Look-ups in named tables: a row name and a column name give one cell, copied from the table.

Table Vupake
|  | Pum | Tosub | Zogo | Bog |
|---|---|---|---|---|
| Nagigub | 70598 | 67723 | 47984 | 66214 |
| Zizuk | 32497 | 52595 | 18564 | 54613 |
| Tenume | 80529 | 62526 | 69788 | 55399 |
| Kora | 73479 | 68780 | 57140 | 64851 |

Zogo of Zizuk: 18564
Pum of Tenume: 80529
Bog of Kora: 64851
Zogo of Nagigub: 47984
Pum of Nagigub: 70598
Tosub of Zizuk: 52595
Zogo of Tenume: 69788
Tosub of Kora: 68780
Bog of Nagigub: 66214
Pum of Kora: 73479
Bog of Zizuk: 54613
Pum of Zizuk: 32497
Which row has the largest Tosub? Kora

Foput
cols = Vin, Tugafa
Loz: [2.3, -1.4]
Ger: [0.6, -6.1]
Vobe: [-9.0, -6.7]
Mis: [1.5, -1.3]
Suvol: [-2.9, 4.5]
Vizi: [1.3, -3.3]
Suk: [2.3, 8.6]
Kib: [5.2, -3.3]
Lavag: [7.2, 0.6]

Vobe, Vin => -9.0
Vizi, Tugafa => -3.3
Vizi, Vin => 1.3
Suk, Tugafa => 8.6
Suk, Vin => 2.3
Lavag, Tugafa => 0.6
Kib, Vin => 5.2
Vobe, Tugafa => -6.7
Mis, Vin => 1.5
Kib, Tugafa => -3.3
Loz, Vin => 2.3
Mis, Tugafa => -1.3

Bafugob =
|  | Vedosam | Bim | Nak | Vek | Pota | Pakesaz | Pezovit | Neroku | Rir |
|---|---|---|---|---|---|---|---|---|---|
| Ker | 124 | 149 | 149 | 164 | 158 | 148 | 179 | 82 | 79 |
| Zogo | 55 | 112 | 126 | 167 | 165 | 134 | 109 | 154 | 159 |
| Mep | 118 | 163 | 78 | 108 | 107 | 97 | 98 | 138 | 189 |
| Kos | 60 | 75 | 125 | 149 | 115 | 153 | 125 | 162 | 114 |
| Felavun | 131 | 126 | 158 | 134 | 99 | 112 | 69 | 61 | 96 |
| Zas | 202 | 137 | 198 | 113 | 123 | 144 | 106 | 116 | 126 |
| Sukigok | 223 | 189 | 117 | 126 | 160 | 134 | 138 | 135 | 125 |
| Pitaba | 145 | 192 | 145 | 135 | 148 | 169 | 198 | 72 | 145 |
| Zifar | 156 | 106 | 173 | 136 | 153 | 142 | 196 | 194 | 158 |
| Tik | 134 | 143 | 81 | 184 | 195 | 166 | 104 | 162 | 90 |
| Demufo | 173 | 114 | 78 | 129 | 119 | 117 | 144 | 192 | 53 |
| Levum | 108 | 100 | 125 | 107 | 66 | 126 | 82 | 124 | 115 |
| Bifoni | 131 | 90 | 125 | 142 | 112 | 115 | 180 | 156 | 64 |

What is the Neroku of Kos in Bafugob?
162
What is the Nak of Tik in Bafugob?
81
What is the Nak of Pitaba in Bafugob?
145
What is the Vedosam of Mep in Bafugob?
118
What is the Nak of Kos in Bafugob?
125
What is the Neroku of Sukigok in Bafugob?
135
What is the Bim of Levum in Bafugob?
100
What is the Pota of Mep in Bafugob?
107
What is the Pakesaz of Ker in Bafugob?
148
Which row has the largest Neroku? Zifar

Table Bal
cols = Lomem, Tudesot, Pag, Zuri, Dod, Lupu, Kezedep, Fiz, Vol
Pupu: [0.2, -0.5, 0.1, -0.2, -0.8, 0.2, 0.0, -0.2, 0.3]
Gakema: [0.0, -0.4, 0.2, -0.3, 0.3, -0.2, -0.2, 0.0, -0.8]
Fufot: [0.4, -0.3, 0.1, -0.2, 0.3, 0.3, -0.1, -0.4, -0.5]
Gagunog: [-0.1, 0.0, -0.2, -0.2, 0.9, 0.3, 0.1, 0.2, -0.3]

Gakema, Tudesot => -0.4
Pupu, Fiz => -0.2
Gagunog, Kezedep => 0.1
Gagunog, Lupu => 0.3
Gakema, Vol => -0.8
Pupu, Lomem => 0.2
Gagunog, Tudesot => 0.0
Gakema, Fiz => 0.0
Gagunog, Fiz => 0.2
Gagunog, Zuri => -0.2
Fufot, Tudesot => -0.3
Gakema, Zuri => -0.3
Pupu, Pag => 0.1
Gagunog, Dod => 0.9
Pupu, Kezedep => 0.0
Gakema, Kezedep => -0.2
Pupu, Vol => 0.3
Fufot, Fiz => -0.4
Fufot, Lomem => 0.4
Gagunog, Lomem => -0.1

Kabeko:
cols = Bel, Dunav, Tipu, Manuko, Besugug, Bal
Gor: [1624, 1816, 5603, 4470, 3931, 8179]
Sugis: [8131, 8109, 2555, 4008, 3597, 3713]
Kek: [1831, 4862, 3520, 5180, 2681, 5211]
Bosu: [4299, 1904, 4151, 1144, 7225, 6042]

Gor, Tipu: 5603
Kek, Manuko: 5180
Bosu, Bal: 6042
Kek, Tipu: 3520
Bosu, Bel: 4299
Gor, Bel: 1624
Kek, Besugug: 2681
Bosu, Tipu: 4151
Kek, Dunav: 4862
Sugis, Manuko: 4008

Popunap:
cols = Tavus, Tas, Nit
Basiv: [0.4, 0.6, 0.6]
Befudo: [0.6, 0.6, 0.2]
Minaz: [0.8, 0.4, 0.2]
Bupo: [0.4, 0.4, 0.5]
Koteva: [0.5, 0.2, 0.8]
Likufid: [0.4, 0.5, 0.7]
Gab: [0.3, 0.5, 0.4]
Fuboduf: [0.5, 0.6, 0.5]
Tidimul: [0.4, 0.6, 0.5]
Teb: [0.5, 0.9, 0.5]
Kemoga: [0.4, 0.5, 0.4]
Goso: [0.5, 0.5, 0.5]
Nodage: [0.4, 0.3, 0.6]
Nabino: [0.3, 0.4, 0.4]

What is the Tavus of Nodage in Popunap? 0.4
What is the Tavus of Tidimul in Popunap? 0.4
What is the Tavus of Bupo in Popunap? 0.4
What is the Tas of Likufid in Popunap? 0.5
What is the Nit of Likufid in Popunap? 0.7
What is the Nit of Basiv in Popunap? 0.6
What is the Tas of Tidimul in Popunap? 0.6
What is the Nit of Gab in Popunap? 0.4
What is the Nit of Nabino in Popunap? 0.4
What is the Tavus of Nabino in Popunap? 0.3
What is the Tas of Goso in Popunap? 0.5
What is the Nit of Befudo in Popunap? 0.2
What is the Tavus of Fuboduf in Popunap? 0.5
What is the Tavus of Likufid in Popunap? 0.4
What is the Tavus of Befudo in Popunap? 0.6

Kef:
	Sekamo	Vem	Tegara	Lib
Ges	6081	1453	5597	4392
Tinudu	4970	9797	5474	6730
Lub	4970	9800	5474	6731

Lib of Tinudu is 6730
Lib of Ges is 4392
Lib of Lub is 6731
Sekamo of Ges is 6081
Tegara of Lub is 5474
Sekamo of Lub is 4970
Vem of Tinudu is 9797
Tegara of Tinudu is 5474
Tegara of Ges is 5597
Sekamo of Tinudu is 4970
Vem of Lub is 9800
Vem of Ges is 1453

Zag =
,Paz,Fekov,Dunepe,Tisitot
Puz,-2.06,-4.58,1.70,-0.27
Mizipem,-0.46,-0.63,-0.01,-0.27
Nol,-6.83,-0.49,0.20,2.86
Tad,6.69,-2.61,-0.18,-2.69

Tisitot of Mizipem is -0.27
Dunepe of Mizipem is -0.01
Fekov of Mizipem is -0.63
Tisitot of Tad is -2.69
Fekov of Tad is -2.61
Dunepe of Puz is 1.70
Paz of Mizipem is -0.46
Fekov of Nol is -0.49
Fekov of Puz is -4.58
Dunepe of Tad is -0.18
Paz of Puz is -2.06
Tisitot of Puz is -0.27

Rasul
          Bab  Tikun  Dulu
Somu      5.7   -7.4  -2.9
Takap     5.6   -7.3  -2.6
Fupa      5.6   -7.9  -0.9
Gisi      6.0   -3.4  -7.8
Mupo     -7.3    5.9  -4.3
Nemurin  -2.0    6.0  -7.8
Mider     5.7   -7.9  -1.1
Bur      -2.4    5.9  -7.4

Bur, Bab => -2.4
Fupa, Bab => 5.6
Mupo, Dulu => -4.3
Nemurin, Dulu => -7.8
Bur, Tikun => 5.9
Takap, Tikun => -7.3
Mider, Dulu => -1.1
Nemurin, Tikun => 6.0
Mider, Bab => 5.7
Which row has the largest Dulu? Fupa

Rilek =
cols = Gab, Dosib, Vodam
Tubufe: [209, 29, 141]
Bapan: [182, 164, 165]
Pid: [222, 206, 53]
Gonizu: [224, 211, 77]

What is the Vodam of Gonizu in Rilek?
77
What is the Vodam of Pid in Rilek?
53
What is the Gab of Tubufe in Rilek?
209
What is the Vodam of Tubufe in Rilek?
141
What is the Gab of Pid in Rilek?
222
What is the Gab of Gonizu in Rilek?
224
What is the Dosib of Pid in Rilek?
206
What is the Vodam of Bapan in Rilek?
165
What is the Dosib of Bapan in Rilek?
164
What is the Dosib of Tubufe in Rilek?
29
What is the Gab of Bapan in Rilek?
182
What is the Dosib of Gonizu in Rilek?
211

